Each row of numbers belongs to one of the objects below and depends on some of the facts about them. Some rows are named. Which object is each other row?

Named rows:
<45>: [-23  -9   2   2   8 -10   4   1 -10 -11  -8  -5   1   3 -30  -5 -17 -28
  -7  -9 -10  -6  -3  26   0 -10  31  11  16  -8]
<432>: [ -6   2   4 -18  -4 -13  21   7 -33   2 -18   2   1  -3 -20  -7  29  27
   4 -13  29   0   2   8 -12   7 -29 -10   1 -17]
<815>: [ -1   2  -5  13  -1 -10 -20   6   0  10  -9 -34   2   0  13  -9  13 -45
   5   2  21  -7 -11 -33  -7  -6 -16 -17  -8  35]
<148>: [ 14  -8 -11  33   2 -37 -18  -2  28   2  -3 -33   4  -2  27 -10 -10 -41
  -6   3  22  -2   7 -26  -8   3  -1 -18  -5   9]
<434>: [  4  12 -22 -15  -5   3 -13  -9  22   6   8   4  11  -7   6 -27   8 -25
   1   3   6  -8  -8 -24  -3  -5 -11   2 -10  27]
<580>: [-25  -2  -8 -24   5  11  11  -8  -4 -12  -3  17   5  -6 -50 -20 -13 -25
  -3 -10  -6  -7  -8  29   2 -12  24  17  17  -6]
<540>: [ 0  1  6 13 11  4 12  0  9 -8 -4 10  0 -8  0 -4 -5 -4 -4 -1  5 -1  7 12
  2 12 -1 -2 10  0]
<539>: [ 23   5  37  21  24   6 -22  -4   3  -6  12   7 -19  -1  28  -1  -7 -12
   5   6 -23   1 -10  -1  15  -5  -6  -1  -1  21]
<288>: [-23 -11   4   4   8  -4   3  -1 -10 -11 -10   2   0   5 -29  -6 -15 -18
  -5  -9 -13  -5  -3  34   1  -7  29  10  15 -11]
<239>: [  9  21 -19  33 -18  21  15   3   9  14   7 -15  -3   6  26   0  47  73
   0   1  20  -3  19 -19  -9 -10  -3   5 -11  20]
<594>: [-42 -30  26  -5   0  -3  -4  -1 -11 -10  -5 -10   0   7 -44   9  -9 -29
 -18   0 -41 -12 -19   2  -9  -1  19  11  10 -23]
<530>: [-13 -16   9   1  -9  -2 -31  -1  16   5   4 -20   4   5   9   1   9 -27
 -14  13 -30 -10 -15 -50 -11   4 -14 -11 -13  10]
<298>: [-19 -20  30   5   7   7   5   1   3  -7   1   6  -1  -1 -13  13   3 -22
 -13   7 -32  -7 -14 -14  -1  21  -9  -1   0  -7]
<420>: [-20 -13   2  15  12  -6   3   1  -7 -12 -12  -6  -1   5 -25  -3 -14 -22
  -9  -8  -4  -2   4  40  -4  -7  37   8  19 -10]
<469>: [ 11   2 -19 -15 -12  -2   0  -5   6   4  -4   8   3  -7   1   3 -19 -15
  -5   0  16   8   2 -12   2   0  -7   6  -7  -6]
<14>: [  4   8 -10 -19 -16   3  -5   1  -4   8  -6   6   3  -5   2  15 -11 -16
   0   2   0   7  -5 -24   1   1  -7   9 -10  -1]
<419>: [  2  14 -30 -66 -19  23   3 -12   3   6   8  40   6 -19 -25 -13 -12 -19
  -1  -2  10   3 -13 -25   9  -5 -16  20  -9   3]
<387>: [ -3  15 -21 -16 -13  29 -11   5 -12   8  -9  19   6  12  12   7   4  11
  -8   6  -7   9  -2  20  -5   1   2  14  -9  10]
<413>: [  5   4 -15 -25 -16   3  -4  -1  -6   8  -4   7   1  -5   5  11 -15 -17
  -1   2  -4   5  -3 -19   3   1 -12   9  -8  -2]
<583>: [ 18   1  23   1  -5 -16 -23 -14 -19   6  -9   7 -10 -10  22 -11  -1 -10
   6  -9 -39   8  -3 -43  18 -10   4  17 -13   8]

How the objects are related:
<230> δ <583>; <416> δ <469>; <815> δ <297>
<432> δ <297>; <540> δ <469>; <288> δ <585>
<162> δ <407>; <631> δ <583>; <595> δ <407>
<837> δ <583>; <88> δ <827>; <318> δ <387>
<846> δ <585>; <414> δ <413>; <767> δ <59>
<298> δ <667>; <289> δ <14>; <202> δ <402>
<650> δ <738>; <711> δ <827>; <9> δ <14>
<420> δ <738>; <406> δ <854>; <45> δ <12>
<614> δ <297>; <281> δ <12>; <457> δ <387>
<489> δ <827>; <816> δ <738>; <790> δ <59>
<364> δ <12>; <653> δ <407>; <553> δ <667>
<36> δ <738>; <839> δ <297>; <354> δ <585>
<849> δ <387>; <148> δ <407>; <627> δ <827>
<519> δ <413>; <10> δ <402>; <434> δ <419>
<660> δ <827>; <185> δ <402>; <786> δ <469>
<244> δ <387>; <180> δ <419>; <399> δ <469>
<609> δ <827>; <239> δ <59>; <539> δ <583>
<530> δ <667>; <460> δ <583>; <361> δ <419>
<594> δ <667>; <580> δ <419>; <362> δ <297>
<331> δ <667>; <526> δ <59>; <386> δ <854>
<230> ρ a; <416> ρ e; <815> ρ c
<432> ρ d; <540> ρ b; <288> ρ a
<162> ρ a; <631> ρ d; <595> ρ d
<837> ρ g; <88> ρ b; <318> ρ b
<846> ρ g; <414> ρ b; <767> ρ e
<298> ρ b; <289> ρ a; <202> ρ g
<650> ρ c; <711> ρ d; <9> ρ g
<420> ρ a; <406> ρ f; <45> ρ a
<614> ρ e; <281> ρ b; <457> ρ f
<489> ρ f; <816> ρ b; <790> ρ b
<364> ρ d; <653> ρ b; <553> ρ e
<36> ρ e; <839> ρ a; <354> ρ e
<849> ρ a; <148> ρ c; <627> ρ e
<519> ρ g; <10> ρ a; <434> ρ c
<660> ρ c; <185> ρ d; <786> ρ d
<244> ρ e; <180> ρ f; <399> ρ a
<609> ρ a; <239> ρ g; <539> ρ e
<530> ρ c; <460> ρ c; <361> ρ b
<594> ρ a; <580> ρ a; <362> ρ b
<331> ρ d; <526> ρ a; <386> ρ g

Which object is each row?
No name comes twice in this set of rows, the named rows included.
[ 15   1  14  24   1 -26 -36  -8   6   6  -4 -16   1  -4  38 -27  15 -30
   2  -1 -20  -2  -3 -37   5  -8   4  -2 -13  30]	<460>
[-14 -13  32  18  13 -22  -8  -7 -18 -12 -12  -2  -6   0 -18 -18 -10 -29
  -2 -13 -39  -5  -3  16  11 -15  41  14  13  -3]	<230>
[ -6 -16  29   7  14  24 -13   1  10  -9  19  -3 -16   8  -1  28  -9 -25
 -12  21 -26  -5 -25 -16   0   6 -20  -7  -5  -2]	<553>
[-21 -22  15 -32 -27   3 -14  -1  -8   7   1  -7  -2   1 -19  28  -3 -26
 -22  12 -47  -7 -31 -58  -9  12 -15   7 -14 -25]	<667>
[ 12  -6  12  -5  26 -14  -7   3  13  -4  31   7  -3   3  14  25 -22  -9
  27  12  -3   2  -7  15  17  -2   5 -14   2   4]	<627>
[  0 -10   5 -34   0 -37  19   4 -14   4   2  20  15  -1 -13   0  16  59
  17 -10   3   6  14  38  -1   8   4 -13  -3 -35]	<711>

Now the same objects, written a new way:
Some rows with their names:
<416>: [ -6  17  -9   2 -24  20   1 -35  -6   9  12  48 -17 -28 -19   7  14  -8
  -1  13  24 -42  -9  -3  -4 -28   2 -18]
<469>: [-23   1   2  -9   2   0  26  22   6   9  12   3 -13  15   5  -5  -6  -7
   1 -12  13  23 -18  -2  -8  -3  -1  25]
<399>: [  0  14   1  -3  16  25  11  -4  -3   6  -6  14  11  14 -11   5 -10  -2
   3  34  24  -4  23  26  -3  13  12  12]
<846>: [ -4 -16  11  32  16 -50 -14  15  12  -5  -1 -19   9  -9  -3 -16   1  22
 -15 -23 -24  21 -24  33  -4  25 -17  10]
<298>: [  6 -21  16  21  11 -20 -23   3  16 -14  -9 -12   7  19   9 -34   4  -7
  11 -33 -39  -6 -25 -24  23  27  19   0]
<827>: [ -6  -6 -30 -25   8 -20  42  17  19 -15 -15  -1   7  11   8  -4 -12  18
   4  -3  -3  44 -16 -17   7 -26  -2 -17]
<362>: [  3 -13  17  32 -13 -19 -33  17  -3 -35 -30 -12   2  14  20 -14 -26  -1
  -5 -39  -2   7  -7 -18  19  11 -18  15]
<434>: [ 34  10  -5  -3   3  35  -4 -16  -7 -10   4 -21  38   7 -23  15 -16 -23
   9  26  -9  -3  23 -17  -7  13  -5  14]
<386>: [ -2 -18  13  32  11 -49 -12  16  10  -5  -1 -22   6  -9  -3 -18   3  20
 -14 -19 -21  24 -25  30  -4  25 -15   6]
<849>: [ 26  28   2 -12  14  32   4   0   4  -2   0  -2   7   3 -12   8  -6  -3
   1  29  10  -2  28  21 -13  18   7   4]
<230>: [  5  12  12 -28  17   3 -18  -4  -4  -8  12   9  20  11  -6   2  10  -6
   4  43  16   5  50  29  -1 -12  11   4]
<402>: [-10   2   0 -11  -2  -3  16  22  10   4  12  -7 -11  10   5  -3  -6  -6
   5 -17   2  32 -15  -9  -8  -6   3  15]
<185>: [-14   2  -7 -14 -13   5  11   2 -16  36 -14   9 -48 -30  21  20  24  11
 -11 -14  -3 -35   9  12  -2 -15  10 -27]
<413>: [-10   1   1 -13  -2  -3  18  23   9   4   7  -8 -12   9   5  -3  -6  -7
   7 -20   0  29 -16  -5  -4 -10   4  16]
<595>: [-14   4   0 -18 -11  13  15   9 -10  33  -5  17 -55 -27  17  17  24  23
 -19 -12   2 -38   8  12  -5  -1   5 -28]
<738>: [-33  -4   7  -7   2   3  26  25   4  10  16  14 -15  20   4 -12  -2   4
  -3 -10  16  21 -23  -9  -4   1  -3  19]
<650>: [ -3  -4   6   3  10  35   2 -15 -18   1  11  11  33  30 -15  -7 -13   3
   2  40  20 -12  13 -22   8  20  -8  15]
<331>: [ -6   1   6 -11 -11   2   1  -9  -1  42  -7   6 -50 -20  31  14  33  14
  14 -15 -13 -31   1   1  -1  -6  46 -47]
<539>: [ -2  13   0 -24 -22   3 -33 -32  -4  -5  24  35  -8 -23 -13   5  32 -17
  -5  17  20 -36  17   4   1 -53   0 -25]
<839>: [ 16  22   7  13  -7  16 -15 -11  -4  -8 -19   4   4  13  11  18 -31   8
   9  25  39  10  40  17  -7   7   9   6]

Name these rows:
No name comes twice in this set of rows, the named rows included.
[-18  -7   6 -40 -12 -10 -13   9 -20  25   3   7 -44 -26  24  17  44   5
 -16  -7  -5 -28  32  15   3 -39   3 -29]	<631>
[-14 -29  -5  28   1 -24  -4   6  -9 -12 -25 -20  17   8  -1 -19  -6 -37
  -4 -28 -30  -7 -22  -5  25   3  -5  28]	<790>
[  3 -36 -26   8  -2 -21   4 -20 -10   3   7 -27  35  -6   2  15  -1  36
  -1  21 -16   0  -9 -41   2  -3 -34 -30]	<489>
[ 18 -17 -11  13 -10   3 -16 -13 -16  11  26 -43  24 -16  -9  28   5   5
  -5   1 -32  -7  -7 -22 -12  13 -30  -2]	<180>
[-18 -27  -2  47  15 -59  -5   6   0   8 -12 -30  12 -10  -9 -13   1  -6
  -3 -19 -26  14 -27  42  -2  15  -8  24]	<239>
[ -7   6   1   1 -35  -2  -9   3 -20  22 -27   6 -61 -28  39  36   2  23
  -3 -22  20 -23  23   3  -3 -17   5 -30]	<432>
[-25 -12 -17   7  -5 -16  28   6  -6  19  -7 -18  -4   7  -1   4  -9 -43
  15 -12   0  28 -18   7  -1 -20  13  36]	<59>
[ 14   4  10  -2  11  39  -4 -10 -11  -8  15   4  32  24 -17  -2 -14   3
   0  33  13 -10  17 -19  -2  25 -12  11]	<148>
[ -2   9   9  10 -28  -9  -8  21   7  -9 -11  -9 -26  15  31  15 -33   3
  10 -27  31  44   3 -13  -9  -8  -4  16]	<297>
[-11 -23  25  10  17 -64 -36  21   3 -14  11 -21  10  -6   1 -27  19  15
 -19 -16 -27  26  -6  38   5   0 -23   8]	<837>
[  5  27  -6  14 -47  11 -25 -37  -6  -9  -4  38 -23 -25   5  27  -7  -2
   4   3  40 -32   8 -10  -3 -30   2 -28]	<614>
[ 19  -7 -23  -8  15  16  17 -20  -7 -21 -10   1  47  17 -11   1 -21  12
  11  46   4   2  22 -30  12  -2  -8 -14]	<660>
[ 19  16  12   0  19  14  -7 -22  11  11   1   6  11  18   4  -1   0  -1
  30  35  12   5  22  12  -1  21  49 -12]	<594>

